Below is a small trained network, with its code and all its weights. Each question gives an input and a class and asks what happens when units are switched off, that is, made to give their printed mean instead of their output.

import numpy as np


def w(rows, s, z=0):
    codes = np.array(rows[::2]) - 128.0
    scale = np.full(codes.shape[1], s)
    scale[-1] = z or s
    return codes * scale


def f(y):
    return np.maximum(y, 0)


def log_softmax(a):
    a = a - a.max(-1, keepdims=True)
    return a - np.log(np.exp(a).sum(-1, keepdims=True))


def net(x, mask):
    res = np.array(x, float).reshape(1, 4) / 4 @ E
    y = f(res @ A[0][:, :-1].T + A[0][:, -1])
    res = res + np.where(mask, y, B[0][:, -1]) @ B[0][:, :-1]
    return log_softmax(res[-1] @ U[:, :-1].T + U[:, -1])


A, B = {}, {}
E = w([
[176,213,50,113,65],'x0',
[205,127,205,174,80],'x1',
[157,35,2,166,135],'x2',
[110,79,135,64,19],'x3',
],0.0096)
A[0] = w([
[179,55,188,181,144,178],'neuron 0',
[192,83,65,146,166,48],'neuron 1',
[181,203,82,106,104,59],'neuron 2',
[118,87,192,88,184,21],'neuron 3',
[145,90,74,180,93,79],'neuron 4',
[161,99,53,166,132,128],'neuron 5',
[202,175,63,130,102,2],'neuron 6',
[11,97,44,59,138,161],'neuron 7',
[106,156,122,233,214,48],'neuron 8',
[67,159,92,35,184,45],'neuron 9',
[77,187,63,94,120,123],'neuron 10',
[198,97,148,153,107,11],'neuron 11',
[168,160,121,154,192,70],'neuron 12',
[153,83,97,99,89,56],'neuron 13',
[160,30,83,134,173,116],'neuron 14',
[126,165,188,73,125,79],'neuron 15',
[184,90,113,123,136,74],'neuron 16',
[195,236,64,114,76,87],'neuron 17',
[221,91,171,177,38,252],'neuron 18',
[64,137,168,86,63,22],'neuron 19',
[186,148,150,233,54,32],'neuron 20',
[184,182,113,180,217,80],'neuron 21',
[110,84,108,99,31,89],'neuron 22',
[206,176,115,147,181,92],'neuron 23',
[203,65,70,161,125,60],'neuron 24',
[124,73,159,55,43,91],'neuron 25',
[177,166,121,185,182,136],'neuron 26',
[243,158,185,148,110,27],'neuron 27',
[176,134,53,140,104,102],'neuron 28',
[102,22,175,129,188,132],'neuron 29',
[127,223,123,101,97,144],'neuron 30',
[137,207,180,75,136,59],'neuron 31',
[142,70,99,167,116,47],'neuron 32',
[95,160,99,65,149,210],'neuron 33',
[114,226,184,70,143,60],'neuron 34',
[95,230,190,89,141,86],'neuron 35',
],0.012,0.0055)
B[0] = w([
[117,118,140,141,199,193],'neuron 0',
[140,172,136,169,44,191],'neuron 1',
[233,68,215,104,195,190],'neuron 2',
[238,43,204,106,139,173],'neuron 3',
[156,162,136,167,73,183],'neuron 4',
[125,117,160,199,69,208],'neuron 5',
[204,90,191,123,163,184],'neuron 6',
[110,180,96,168,201,250],'neuron 7',
[196,191,83,57,121,207],'neuron 8',
[79,193,130,229,193,194],'neuron 9',
[115,195,94,167,193,196],'neuron 10',
[123,186,112,168,150,148],'neuron 11',
[181,165,68,90,117,176],'neuron 12',
[188,186,95,130,89,163],'neuron 13',
[168,126,181,197,68,209],'neuron 14',
[182,159,133,181,82,188],'neuron 15',
[144,147,146,172,113,151],'neuron 16',
[219,17,209,94,230,230],'neuron 17',
[63,201,116,160,213,234],'neuron 18',
[207,174,103,129,102,175],'neuron 19',
[34,232,110,173,203,179],'neuron 20',
[178,205,83,30,89,211],'neuron 21',
[184,191,52,2,111,191],'neuron 22',
[179,183,84,53,145,184],'neuron 23',
[140,155,139,185,75,197],'neuron 24',
[186,179,50,24,132,199],'neuron 25',
[146,164,77,55,111,197],'neuron 26',
[98,192,106,197,179,184],'neuron 27',
[155,78,189,164,88,199],'neuron 28',
[225,52,205,107,183,213],'neuron 29',
[191,37,193,145,110,204],'neuron 30',
[162,152,110,196,74,197],'neuron 31',
[205,127,126,161,89,162],'neuron 32',
[102,149,136,165,184,204],'neuron 33',
[144,178,111,163,41,215],'neuron 34',
[156,113,139,223,30,226],'neuron 35',
],0.0097,0.012)
U = w([
[142,136,130,170,2,100],'0',
[177,84,174,99,154,136],'1',
[90,189,81,167,187,76],'2',
[162,168,26,16,65,49],'3',
[132,139,114,130,136,205],'4',
[8,40,36,56,68,5],'5',
],0.015,0.011)

Each question gives the input, the list of numbers given to net, and the class t.
The units are the neurons (one row each of A and B). Each row of codes is followed by its name. A weight is (code - 128) times the scale printed after its matrix; where a second scale follows, it is the last column's (A, B and U).
mask holds one flag per neuron, in row order. A switched-off neuron (its flag False) gives its mean, the last column of its row in B, instead of its output. The means were averaged over made-up inputs and are rounded, as every weight is.
A unit's drop is (log p(t) with every unit on - log p(t) with that unit switched off) / (log p(t) with every unit on - log p(t) with every unit switched off).
The circuit of an input: a set's keep is (log p(t) with only the set's units on - log p(t) with every unit switched off) / (log p(t) with every unit on - log p(t) with every unit switched off). Starting from the 12 units with the biggest drops (on a tie, the unit counted first), units are removed one at a time, each time the one whose removal leaves the highest keep (on an exact tie, the one counted first), for as long as the keep stays at least 0.8.
circuit, biggest first: the units of the circuit, biggest drop first
unit that matters most: the unit with the biggest drop
k most important neurons: the k neurons with the biggest drops, biggest first
drop when u is switched off: that unit's drop, to one decimal
input [1,-6,-5,1], class 2: unit that matters most : neuron 9
input [-1,-8,-8,1], class 0: 2 most important neurons : [neuron 35; neuron 34]
input [3,8,6,-4], class 2: 2 most important neurons : [neuron 18; neuron 20]
input [-6,-6,-5,-8], class 3: circuit, biggest first : [neuron 8; neuron 21]
input [-7,-7,3,-4], class 1: 4 most important neurons : [neuron 29; neuron 3; neuron 18; neuron 20]
input [7,-1,2,7], class 1: 2 most important neurons : [neuron 17; neuron 2]
input [7,8,1,-6], class 2: 2 most important neurons : [neuron 20; neuron 27]
input [1,7,-4,-6], class 2: 2 most important neurons : [neuron 27; neuron 20]
input [-8,5,8,-7], class 0: 2 most important neurons : [neuron 1; neuron 14]
input [-2,-4,1,6], class 3: 2 most important neurons : [neuron 22; neuron 25]
input [-7,6,-7,-8], class 3: 3 most important neurons : [neuron 8; neuron 21; neuron 26]
input [-5,-5,-2,6], class 3: 2 most important neurons : [neuron 25; neuron 17]
input [-6,7,-3,-7], class 2: 2 most important neurons : [neuron 0; neuron 27]
input [5,6,2,5], class 2: circuit, biggest first : [neuron 18]
input [8,8,-5,5], class 1: 3 most important neurons : [neuron 17; neuron 30; neuron 2]
input [3,-4,5,-6], class 3: 3 most important neurons : [neuron 21; neuron 8; neuron 35]
input [1,-5,1,4], class 2: drop when neuron 7 is switched off : 0.1
input [5,-6,-8,-8], class 0: drop when neuron 30 is switched off : 0.2
input [3,-4,-2,5], class 3: drop when neuron 7 is switched off : -0.1
input [-6,-8,6,7], class 2: unit that matters most : neuron 7
